Below is a small trained network, with its code and all its weights. Each question gives an input and a target symbol and asks what happens when units are switched off, that is, made to give their printed mean instead of their output.

import numpy as np


def w(rows, s, z=0):
    codes = np.array(rows[::2]) - 128.0
    scale = np.full(codes.shape[1], s)
    scale[-1] = z or s
    return codes * scale


def f(y):
    return np.maximum(y, 0)


def softmax(a):
    e = np.exp(a - a.max(-1, keepdims=True))
    return e / e.sum(-1, keepdims=True)


def log_softmax(a):
    a = a - a.max(-1, keepdims=True)
    return a - np.log(np.exp(a).sum(-1, keepdims=True))


def net(x, mask):
    ids = ['ΔΣΨΩαεηλμπτ'.index(c) for c in x.split()]
    T = len(ids)
    res = E[ids] + P[:T]
    u = 0
    for l in range(3):
        r = res
        for j in range(2):
            rows = slice(2 * j, 2 * j + 2)
            q, k, v = (r @ M[l][rows].T for M in (Q, K, V))
            z = softmax(np.where(np.tri(T) > 0, q @ k.T / 2**0.5, -1e9)) @ v
            o = O[l][rows]
            res = res + np.where(mask[u + j], z, o[:, -1]) @ o[:, :-1]
        u += 2
        y = f(res @ A[l][:, :-1].T + A[l][:, -1])
        res = res + np.where(mask[u : u + 8], y, B[l][:, -1]) @ B[l][:, :-1]
        u += 8
    return log_softmax(res[-1] @ U[:, :-1].T + U[:, -1])


Q, K, V, O, A, B = {}, {}, {}, {}, {}, {}
E = w([
[142,134,44],'Δ',
[96,142,154],'Σ',
[224,145,166],'Ψ',
[149,120,70],'Ω',
[150,120,78],'α',
[154,123,78],'ε',
[102,211,70],'η',
[50,48,200],'λ',
[158,122,91],'μ',
[152,52,122],'π',
[130,3,107],'τ',
],0.016)
P = w([
[255,52,78],'0',
[194,79,114],'1',
[160,88,138],'2',
[134,93,146],'3',
[117,99,151],'4',
[103,104,155],'5',
[88,109,155],'6',
[80,112,156],'7',
[68,114,154],'8',
[58,115,153],'9',
],0.0061)
Q[0] = w([
[24,119,160],'L0H1',
[163,217,235],'L0H1',
[146,196,254],'L0H2',
[114,234,119],'L0H2',
],0.0081)
K[0] = w([
[107,126,153],'L0H1',
[120,158,167],'L0H1',
[183,145,167],'L0H2',
[107,249,131],'L0H2',
],0.015)
V[0] = w([
[110,149,168],'L0H1',
[230,218,123],'L0H1',
[45,28,2],'L0H2',
[23,23,123],'L0H2',
],0.0068)
O[0] = w([
[130,253,214,86],'L0H1',
[232,42,80,74],'L0H1',
[237,128,84,253],'L0H2',
[213,92,117,219],'L0H2',
],0.0048,0.0059)
A[0] = w([
[9,162,65,1],'L0N1',
[63,162,59,111],'L0N2',
[18,48,23,156],'L0N3',
[47,110,89,168],'L0N4',
[228,148,3,184],'L0N5',
[194,90,53,172],'L0N6',
[118,45,106,69],'L0N7',
[141,17,77,212],'L0N8',
],0.0074,0.0058)
B[0] = w([
[88,4,227,134],'L0N1',
[127,58,87,140],'L0N2',
[137,190,226,182],'L0N3',
[133,212,172,148],'L0N4',
[175,250,91,229],'L0N5',
[216,163,193,222],'L0N6',
[149,69,123,161],'L0N7',
[67,133,255,255],'L0N8',
],0.0057,0.011)
Q[1] = w([
[121,168,82],'L1H1',
[131,9,137],'L1H1',
[189,82,254],'L1H2',
[217,202,79],'L1H2',
],0.0083)
K[1] = w([
[155,122,92],'L1H1',
[156,54,176],'L1H1',
[187,49,98],'L1H2',
[254,230,77],'L1H2',
],0.0084)
V[1] = w([
[82,101,79],'L1H1',
[150,113,62],'L1H1',
[159,2,87],'L1H2',
[152,36,144],'L1H2',
],0.0083)
O[1] = w([
[255,111,98,2],'L1H1',
[129,80,133,70],'L1H1',
[95,129,169,87],'L1H2',
[79,242,111,161],'L1H2',
],0.007,0.008)
A[1] = w([
[95,87,36,73],'L1N1',
[76,207,99,134],'L1N2',
[18,9,115,155],'L1N3',
[60,177,27,206],'L1N4',
[122,2,167,76],'L1N5',
[226,157,170,3],'L1N6',
[94,42,89,82],'L1N7',
[102,110,71,106],'L1N8',
],0.0092,0.0044)
B[1] = w([
[141,104,159,128],'L1N1',
[195,113,113,224],'L1N2',
[209,102,142,175],'L1N3',
[178,47,80,197],'L1N4',
[253,83,70,150],'L1N5',
[145,17,102,254],'L1N6',
[103,167,140,128],'L1N7',
[134,134,157,130],'L1N8',
],0.011,0.0037)
Q[2] = w([
[143,77,177],'L2H1',
[159,92,53],'L2H1',
[112,101,220],'L2H2',
[151,102,248],'L2H2',
],0.012)
K[2] = w([
[71,92,171],'L2H1',
[148,132,2],'L2H1',
[24,128,133],'L2H2',
[28,106,239],'L2H2',
],0.013)
V[2] = w([
[216,125,89],'L2H1',
[188,211,194],'L2H1',
[151,136,173],'L2H2',
[183,193,1],'L2H2',
],0.0057)
O[2] = w([
[25,223,187,153],'L2H1',
[100,108,144,204],'L2H1',
[131,177,111,189],'L2H2',
[104,2,162,2],'L2H2',
],0.0064,0.0071)
A[2] = w([
[152,121,80,17],'L2N1',
[96,171,112,227],'L2N2',
[139,139,138,153],'L2N3',
[179,120,146,25],'L2N4',
[7,168,161,102],'L2N5',
[149,115,124,82],'L2N6',
[153,126,57,23],'L2N7',
[166,103,169,254],'L2N8',
],0.017,0.0048)
B[2] = w([
[176,25,168,132],'L2N1',
[100,102,190,169],'L2N2',
[119,143,116,176],'L2N3',
[156,117,63,158],'L2N4',
[63,3,157,149],'L2N5',
[135,121,146,131],'L2N6',
[155,47,125,135],'L2N7',
[126,166,93,247],'L2N8',
],0.018,0.011)
U = w([
[248,202,128,142],'Δ',
[98,149,208,254],'Σ',
[64,51,231,128],'Ψ',
[146,101,148,33],'Ω',
[118,103,123,51],'α',
[150,94,154,45],'ε',
[209,28,164,121],'η',
[81,107,86,78],'λ',
[121,101,125,61],'μ',
[37,106,48,132],'π',
[78,99,85,90],'τ',
],0.012,0.0093)

Each question gives the input, a string of symbols that net reads in full, and the target symbol t.
The units are the heads (2 rows each of Q, K, V and O) and the neurons (one row each of A and B). Each row of codes is followed by its name. A weight is (code - 128) times the scale printed after its matrix; where a second scale follows, it is the last column's (O, A, B and U).
mask holds one flag per unit, layer by layer, with each layer's heads first. A switched-off unit (its flag False) gives its mean, the last column of its rows in O or B, instead of its output. The means were averaged over made-up inputs and are rounded, as every weight is.
A unit's drop is (log p(t) with every unit on - log p(t) with that unit switched off) / (log p(t) with every unit on - log p(t) with every unit switched off).
The circuit of an input: a set's keep is (log p(t) with only the set's units on - log p(t) with every unit switched off) / (log p(t) with every unit on - log p(t) with every unit switched off). Starting from the 12 units with the biggest drops (on a tie, the unit counted first), units are removed one at a time, each time the one whose removal leaves the highest keep (on an exact tie, the one counted first), for as long as the keep stays at least 0.8.
circuit, biggest first: the units of the circuit, biggest drop first
top k neurons: the k neurons with the biggest drops, biggest first
top k neurons in layer l: the k neurons of layer l with the biggest drops, biggest first
which heads matter: for each layer, one digit per head in row order, 1 if its drop is at least 0.15 and else 0, layers parted by /
drop of u: that unit's drop, to one decimal
input π π ε λ, target Δ: which heads matter -> 00 / 00 / 00
input π μ ε π Ψ μ, target Σ: circuit, biggest first -> [L2N2, L0H2, L1N6]
input μ π λ, target Δ: top neuron -> [L0N5]
input λ η α π τ λ τ, target Σ: top 4 neurons -> [L1N3, L1N2, L0N8, L0N7]
input π τ τ τ τ, target Ψ: which heads matter -> 11 / 11 / 00
input α ε π τ τ, target Σ: which heads matter -> 11 / 11 / 11
input Ψ Ω π τ Ψ, target Σ: which heads matter -> 11 / 01 / 10
input π Σ η π Δ ε π, target Ψ: top 2 neurons -> [L2N5, L1N6]
input τ Δ π τ τ, target Ψ: circuit, biggest first -> [L1H2, L2N5]
input Ψ Ψ π Ψ, target Ψ: circuit, biggest first -> [L0H2, L2N5]
input Ψ η Ψ, target Σ: which heads matter -> 01 / 00 / 00
input Ψ π Ψ π ε Δ π η Ψ, target Ψ: top 4 neurons in layer 1 -> [L1N6, L1N5, L1N4, L1N3]
input π π π, target Ψ: which heads matter -> 00 / 11 / 00
input Ψ α η π π π Ψ Σ τ, target Δ: which heads matter -> 00 / 00 / 10
input τ Σ ε π, target Δ: top 2 neurons -> [L0N5, L2N5]
input η ε λ Ω τ, target Δ: top neuron -> [L0N6]
input λ τ τ π η, target η: top 2 neurons in layer 1 -> [L1N4, L1N2]
input λ Σ η, target η: drop of L1N4 -> 0.3
input Ω λ π, target Δ: drop of L2N5 -> 0.1
input Ψ Ω π μ μ, target Σ: drop of L1H1 -> 0.1
